Below is a small trained network, with its code and all its weights. Each question gives an input and a target symbol and asks what happens when units are switched off, that is, made to give their printed mean instead of their output.

import numpy as np


def w(rows, s, z=0):
    codes = np.array(rows[::2]) - 128.0
    scale = np.full(codes.shape[1], s)
    scale[-1] = z or s
    return codes * scale


def norm(h):
    return h / np.sqrt((h * h).mean(-1, keepdims=True) + 1e-5)


def f(y):
    return y / 2 * (1 + np.tanh(0.7978845608 * (y + 0.044715 * y**3)))


def softmax(a):
    e = np.exp(a - a.max(-1, keepdims=True))
    return e / e.sum(-1, keepdims=True)


def log_softmax(a):
    a = a - a.max(-1, keepdims=True)
    return a - np.log(np.exp(a).sum(-1, keepdims=True))


def net(x, mask):
    ids = ['γδεθλπφ'.index(c) for c in x.split()]
    T = len(ids)
    res = E[ids] + P[:T]
    u = 0
    for l in range(2):
        r = norm(res)
        for j in range(2):
            rows = slice(3 * j, 3 * j + 3)
            q, k, v = (r @ M[l][rows].T for M in (Q, K, V))
            z = softmax(np.where(np.tri(T) > 0, q @ k.T / 3**0.5, -1e9)) @ v
            o = O[l][rows]
            res = res + np.where(mask[u + j], z, o[:, -1]) @ o[:, :-1]
        u += 2
        y = f(norm(res) @ A[l][:, :-1].T + A[l][:, -1])
        res = res + np.where(mask[u : u + 8], y, B[l][:, -1]) @ B[l][:, :-1]
        u += 8
    return log_softmax(norm(res)[-1] @ U[:, :-1].T + U[:, -1])


Q, K, V, O, A, B = {}, {}, {}, {}, {}, {}
E = w([
[114,44,192,174,163,152],'γ',
[130,39,71,98,107,183],'δ',
[154,206,159,64,188,123],'ε',
[209,87,155,110,181,47],'θ',
[3,78,156,126,152,105],'λ',
[219,144,118,88,204,231],'π',
[157,170,196,142,63,189],'φ',
],0.0052)
P = w([
[161,131,254,26,191,102],'0',
[145,101,216,73,172,76],'1',
[131,84,194,84,153,71],'2',
[117,76,178,92,145,74],'3',
[109,76,168,107,142,74],'4',
[103,72,154,118,139,80],'5',
[105,81,144,127,140,90],'6',
[97,84,135,135,136,96],'7',
[98,94,129,141,133,112],'8',
[88,108,127,142,129,120],'9',
[94,106,123,143,131,132],'10',
[106,105,130,128,135,143],'11',
],0.0034)
Q[0] = w([
[160,168,62,159,78,94],'L0H0',
[131,76,193,14,127,127],'L0H0',
[81,110,220,97,174,199],'L0H0',
[83,127,143,68,157,3],'L0H1',
[82,12,170,210,211,102],'L0H1',
[78,145,72,107,99,17],'L0H1',
],0.0046)
K[0] = w([
[134,84,165,56,164,100],'L0H0',
[115,165,130,254,66,187],'L0H0',
[131,161,28,189,115,195],'L0H0',
[208,94,136,99,171,172],'L0H1',
[135,141,48,88,104,161],'L0H1',
[192,144,138,72,191,86],'L0H1',
],0.0071)
V[0] = w([
[163,179,173,144,84,253],'L0H0',
[182,168,89,105,251,245],'L0H0',
[85,71,108,19,239,99],'L0H0',
[106,198,155,142,90,126],'L0H1',
[138,187,123,130,9,68],'L0H1',
[61,162,29,128,93,247],'L0H1',
],0.0027)
O[0] = w([
[75,180,55,236,164,101,226],'L0H0',
[48,46,127,132,74,203,136],'L0H0',
[98,121,143,3,64,132,134],'L0H0',
[171,82,126,160,174,50,119],'L0H1',
[107,59,219,117,138,53,72],'L0H1',
[145,80,71,90,75,183,4],'L0H1',
],0.0036,0.0027)
A[0] = w([
[106,91,45,147,182,74,74],'L0N0',
[175,206,129,48,171,117,138],'L0N1',
[118,160,65,127,146,182,77],'L0N2',
[99,135,155,60,94,146,69],'L0N3',
[125,59,59,93,126,100,132],'L0N4',
[115,132,161,86,169,78,181],'L0N5',
[169,109,89,107,3,169,194],'L0N6',
[144,70,219,130,126,71,250],'L0N7',
],0.005,0.0015)
B[0] = w([
[224,149,253,129,69,138,129],'L0N0',
[65,124,21,192,37,222,165],'L0N1',
[8,35,166,229,51,105,119],'L0N2',
[151,180,86,113,28,165,124],'L0N3',
[130,140,211,110,156,169,127],'L0N4',
[140,202,21,146,175,241,175],'L0N5',
[123,170,213,164,244,106,131],'L0N6',
[122,152,95,27,175,205,253],'L0N7',
],0.0032,0.0033)
Q[1] = w([
[139,89,63,123,97,83],'L1H0',
[170,180,146,143,86,99],'L1H0',
[104,126,104,156,173,244],'L1H0',
[109,104,214,123,213,191],'L1H1',
[146,254,221,163,114,184],'L1H1',
[113,168,199,121,111,106],'L1H1',
],0.0083)
K[1] = w([
[117,183,110,2,118,127],'L1H0',
[163,93,102,80,190,82],'L1H0',
[76,117,183,179,110,125],'L1H0',
[84,155,82,206,83,112],'L1H1',
[127,123,121,229,219,57],'L1H1',
[148,106,66,181,192,128],'L1H1',
],0.0093)
V[1] = w([
[94,169,32,131,161,163],'L1H0',
[129,118,114,153,186,110],'L1H0',
[93,229,163,102,120,188],'L1H0',
[254,84,118,129,126,160],'L1H1',
[186,163,15,146,105,145],'L1H1',
[146,233,134,165,113,156],'L1H1',
],0.0057)
O[1] = w([
[100,72,3,199,159,140,133],'L1H0',
[102,116,42,76,139,185,133],'L1H0',
[131,152,140,198,83,65,254],'L1H0',
[237,92,148,181,128,187,120],'L1H1',
[151,183,86,121,119,198,88],'L1H1',
[129,183,142,125,59,134,196],'L1H1',
],0.0053,0.0059)
A[1] = w([
[159,107,97,203,142,104,94],'L1N0',
[140,162,184,178,166,153,55],'L1N1',
[251,149,143,161,106,175,7],'L1N2',
[164,83,74,212,90,175,87],'L1N3',
[185,102,170,113,94,144,18],'L1N4',
[156,150,157,129,99,69,55],'L1N5',
[194,123,118,143,162,185,141],'L1N6',
[255,179,84,126,101,125,63],'L1N7',
],0.0054,0.0012)
B[1] = w([
[31,178,231,195,198,85,159],'L1N0',
[136,102,103,247,186,135,251],'L1N1',
[118,11,154,134,127,6,190],'L1N2',
[27,61,251,103,73,88,176],'L1N3',
[179,186,236,68,67,142,123],'L1N4',
[92,159,153,72,255,147,191],'L1N5',
[98,65,92,236,86,63,135],'L1N6',
[176,33,71,174,90,71,169],'L1N7',
],0.0029,0.0021)
U = w([
[136,110,139,130,254,215,33],'γ',
[176,110,197,25,74,169,107],'δ',
[156,218,63,111,94,214,49],'ε',
[233,100,80,105,144,125,246],'θ',
[58,147,104,17,158,73,3],'λ',
[108,30,93,172,41,167,120],'π',
[159,210,190,179,123,45,214],'φ',
],0.0081,0.0023)

Each question gives the input, a string of symbols that net reads in full, and the target symbol t.
The units are the heads (3 rows each of Q, K, V and O) and the neurons (one row each of A and B). Each row of codes is followed by its name. A weight is (code - 128) times the scale printed after its matrix; where a second scale follows, it is the last column's (O, A, B and U).
mask holds one flag per unit, layer by layer, with each layer's heads first. A switched-off unit (its flag False) gives its mean, the last column of its rows in O or B, instead of its output. The means were averaged over made-up inputs and are rounded, as every weight is.
A unit's drop is (log p(t) with every unit on - log p(t) with that unit switched off) / (log p(t) with every unit on - log p(t) with every unit switched off).
The circuit of an input: a set's keep is (log p(t) with only the set's units on - log p(t) with every unit switched off) / (log p(t) with every unit on - log p(t) with every unit switched off). Starting from the 12 units with the biggest drops (on a tie, the unit counted first), units are removed one at a time, each time the one whose removal leaves the highest keep (on an exact tie, the one counted first), for as long as the keep stays at least 0.8.
units of the circuit, in order: the units of the circuit, biggest drop first
unit that matters most: the unit with the biggest drop
top k neurons: the k neurons with the biggest drops, biggest first
drop of u: that unit's drop, to one decimal
input γ γ π γ, target π: top 2 neurons : (L1N6 L0N7)
input φ γ γ π γ θ ε ε δ, target ε: top 2 neurons : (L0N6 L0N1)
input π γ γ φ φ δ φ δ φ, target δ: units of the circuit, in order : (L1H0)
input θ φ λ γ δ, target λ: units of the circuit, in order : (L0N6 L1H1 L0H1 L0N4)
input θ φ λ λ θ δ, target λ: units of the circuit, in order : (L1H1 L0N6 L0N4 L0H0)
input θ π γ γ φ γ δ δ ε δ γ, target δ: units of the circuit, in order : (L1H0 L0H0)
input γ φ δ, target δ: units of the circuit, in order : (L0N4 L0N0)
input φ φ φ φ φ θ φ γ γ φ, target γ: units of the circuit, in order : (L1H0 L1H1)
input ε γ θ φ δ γ φ φ π φ, target π: top 3 neurons : (L0N7 L0N2 L1N7)
input λ φ φ γ φ, target γ: units of the circuit, in order : (L1H1 L1H0 L0H0)
input ε π φ γ φ π γ φ, target π: units of the circuit, in order : (L0N7 L1H1 L1H0)
input φ φ π γ φ φ π π π ε, target π: top 3 neurons : (L0N7 L0N2 L0N1)
input φ γ λ φ δ φ φ γ γ γ, target γ: top 2 neurons : (L0N2 L0N1)
input δ θ π π θ, target π: unit that matters most : L0H1
input φ π π γ φ θ φ ε φ, target ε: top 2 neurons : (L0N7 L0N1)
input γ π λ γ, target γ: top 2 neurons : (L0N1 L0N7)
input γ π γ, target π: top 2 neurons : (L0N7 L1N6)
input φ π φ γ π λ λ θ, target λ: top 2 neurons : (L0N3 L1N1)
input φ φ γ φ γ ε ε, target ε: top 2 neurons : (L0N1 L0N5)
input θ γ φ γ λ θ ε φ ε ε θ π, target π: unit that matters most : L0N1
input φ φ ε φ π δ, target δ: top 3 neurons : (L0N4 L0N0 L1N4)
input δ θ φ π ε φ π γ γ ε γ, target ε: top 2 neurons : (L0N1 L1N2)
input φ π γ φ λ γ γ φ δ δ θ, target θ: top 2 neurons : (L0N2 L1N7)
input δ γ π γ π δ λ γ π π ε, target π: drop of L0N2 : 0.1
input π π φ φ λ φ, target λ: drop of L1H1 : 1.0
input γ θ φ δ π φ δ ε γ π θ, target π: drop of L1N7 : 0.2
